Below is a small trained network, with its code and all its weights. Each question gives an input and a target symbol and asks what happens when units are switched off, that is, made to give their printed mean instead of their output.

import numpy as np


def w(rows, s, z=0):
    codes = np.array(rows[::2]) - 128.0
    scale = np.full(codes.shape[1], s)
    scale[-1] = z or s
    return codes * scale


def f(y):
    return np.maximum(y, 0)


def softmax(a):
    e = np.exp(a - a.max(-1, keepdims=True))
    return e / e.sum(-1, keepdims=True)


def log_softmax(a):
    a = a - a.max(-1, keepdims=True)
    return a - np.log(np.exp(a).sum(-1, keepdims=True))


def net(x, mask):
    ids = ['αβδζθλξψ'.index(c) for c in x.split()]
    T = len(ids)
    res = E[ids] + P[:T]
    u = 0
    for l in range(2):
        r = res
        for j in range(2):
            rows = slice(2 * j, 2 * j + 2)
            q, k, v = (r @ M[l][rows].T for M in (Q, K, V))
            z = softmax(np.where(np.tri(T) > 0, q @ k.T / 2**0.5, -1e9)) @ v
            o = O[l][rows]
            res = res + np.where(mask[u + j], z, o[:, -1]) @ o[:, :-1]
        u += 2
        y = f(res @ A[l][:, :-1].T + A[l][:, -1])
        res = res + np.where(mask[u : u + 8], y, B[l][:, -1]) @ B[l][:, :-1]
        u += 8
    return log_softmax(res[-1] @ U[:, :-1].T + U[:, -1])


Q, K, V, O, A, B = {}, {}, {}, {}, {}, {}
E = w([
[88,185,148],'α',
[214,33,130],'β',
[124,96,199],'δ',
[175,219,195],'ζ',
[85,168,85],'θ',
[89,85,90],'λ',
[250,200,98],'ξ',
[140,77,137],'ψ',
],0.022)
P = w([
[8,130,254],'0',
[40,104,217],'1',
[37,88,195],'2',
[40,91,186],'3',
[45,83,201],'4',
[39,69,175],'5',
[47,64,169],'6',
],0.0035)
Q[0] = w([
[45,70,149],'0.h0',
[248,102,124],'0.h0',
[157,126,202],'0.h1',
[58,136,40],'0.h1',
],0.016)
K[0] = w([
[8,118,47],'0.h0',
[171,76,174],'0.h0',
[106,56,112],'0.h1',
[177,176,132],'0.h1',
],0.012)
V[0] = w([
[197,191,255],'0.h0',
[117,96,174],'0.h0',
[216,51,93],'0.h1',
[230,61,19],'0.h1',
],0.0064)
O[0] = w([
[133,150,244,254],'0.h0',
[127,123,87,200],'0.h0',
[109,119,164,227],'0.h1',
[139,169,154,36],'0.h1',
],0.011,0.0018)
A[0] = w([
[126,102,124,103],'0.n0',
[152,135,242,2],'0.n1',
[119,92,152,218],'0.n2',
[188,134,148,204],'0.n3',
[128,72,78,118],'0.n4',
[106,136,134,14],'0.n5',
[117,197,10,148],'0.n6',
[164,54,117,183],'0.n7',
],0.012,0.0029)
B[0] = w([
[104,106,138,145],'0.n0',
[136,85,89,250],'0.n1',
[112,138,138,185],'0.n2',
[126,254,110,190],'0.n3',
[141,147,177,169],'0.n4',
[102,114,97,129],'0.n5',
[89,185,84,173],'0.n6',
[121,120,190,193],'0.n7',
],0.009,0.012)
Q[1] = w([
[202,56,218],'1.h0',
[131,66,85],'1.h0',
[145,155,149],'1.h1',
[249,72,160],'1.h1',
],0.011)
K[1] = w([
[3,111,126],'1.h0',
[96,155,63],'1.h0',
[159,141,91],'1.h1',
[230,103,145],'1.h1',
],0.012)
V[1] = w([
[89,84,165],'1.h0',
[100,87,208],'1.h0',
[1,80,152],'1.h1',
[41,220,66],'1.h1',
],0.0081)
O[1] = w([
[192,159,1,164],'1.h0',
[197,189,185,255],'1.h0',
[230,66,179,18],'1.h1',
[122,107,68,216],'1.h1',
],0.0086,0.0029)
A[1] = w([
[183,67,213,138],'1.n0',
[254,172,94,183],'1.n1',
[59,91,220,51],'1.n2',
[155,163,34,64],'1.n3',
[239,3,79,99],'1.n4',
[60,208,102,151],'1.n5',
[90,100,35,148],'1.n6',
[40,81,164,253],'1.n7',
],0.0075,0.0064)
B[1] = w([
[58,91,133,249],'1.n0',
[83,121,143,243],'1.n1',
[130,70,108,188],'1.n2',
[67,95,146,186],'1.n3',
[223,91,49,167],'1.n4',
[184,19,127,250],'1.n5',
[164,126,241,200],'1.n6',
[176,254,79,255],'1.n7',
],0.0092,0.0082)
U = w([
[137,179,87,253],'α',
[67,112,209,207],'β',
[203,56,166,9],'δ',
[196,159,176,112],'ζ',
[65,29,101,104],'θ',
[247,97,73,146],'λ',
[154,103,145,24],'ξ',
[187,84,158,37],'ψ',
],0.011,0.0058)

Each question gives the input, a string of symbols that net reads in full, and the target symbol t.
The units are the heads (2 rows each of Q, K, V and O) and the neurons (one row each of A and B). Each row of codes is followed by its name. A weight is (code - 128) times the scale printed after its matrix; where a second scale follows, it is the last column's (O, A, B and U).
mask holds one flag per unit, layer by layer, with each layer's heads first. A switched-off unit (its flag False) gives its mean, the last column of its rows in O or B, instead of its output. The means were averaged over made-up inputs and are rounded, as every weight is.
A unit's drop is (log p(t) with every unit on - log p(t) with that unit switched off) / (log p(t) with every unit on - log p(t) with every unit switched off).
The circuit of an input: a set's keep is (log p(t) with only the set's units on - log p(t) with every unit switched off) / (log p(t) with every unit on - log p(t) with every unit switched off). Starting from the 12 units with the biggest drops (on a tie, the unit counted first), units are removed one at a time, each time the one whose removal leaves the highest keep (on an exact tie, the one counted first), for as long as the keep stays at least 0.8.
circuit, biggest first: the units of the circuit, biggest drop first
top k neurons: the k neurons with the biggest drops, biggest first
top k neurons in layer l: the k neurons of layer l with the biggest drops, biggest first
drop when u is switched off: that unit's drop, to one decimal
input ζ δ ξ λ θ δ δ, target α: circuit, biggest first	1.n7, 1.n5, 0.h0
input δ α δ, target δ: circuit, biggest first	1.h1, 0.n3
input δ λ α, target λ: top 2 neurons	0.n3, 0.n6
input δ δ λ β α ξ, target α: top 3 neurons in layer 0	0.n1, 0.n6, 0.n3
input β δ β β ξ, target α: circuit, biggest first	0.n3, 1.h1
input θ ξ θ ζ, target α: circuit, biggest first	1.h1, 0.h1
input β δ θ α, target θ: top 4 neurons	1.n7, 0.n6, 1.n3, 0.n7
input θ ζ δ δ β δ, target θ: circuit, biggest first	1.h0, 0.n6, 0.h0
input ξ δ ζ θ δ ψ λ, target α: circuit, biggest first	0.h0, 0.n6, 1.n0
input δ δ ξ α ζ θ λ, target α: top 3 neurons	1.n7, 1.n5, 0.n1
input ξ θ δ, target α: top 2 neurons in layer 1	1.n7, 1.n0
input β δ δ δ β θ, target θ: top 3 neurons	1.n3, 0.n6, 1.n7
input δ θ δ, target θ: top 2 neurons in layer 1	1.n0, 1.n2
input θ θ α, target θ: top 2 neurons	0.n6, 1.n3
input α δ α δ, target δ: top 4 neurons	1.n4, 0.n3, 0.n6, 1.n0
input θ ζ θ ξ θ δ ψ, target α: top 2 neurons	1.n7, 1.n0
input ζ δ β α λ, target λ: drop when 0.h1 is switched off	0.1
input α δ θ δ δ λ ψ, target λ: drop when 1.n4 is switched off	1.6
input ψ θ α λ δ, target λ: drop when 1.n4 is switched off	0.4
input α α λ λ ψ, target λ: drop when 1.h0 is switched off	0.1
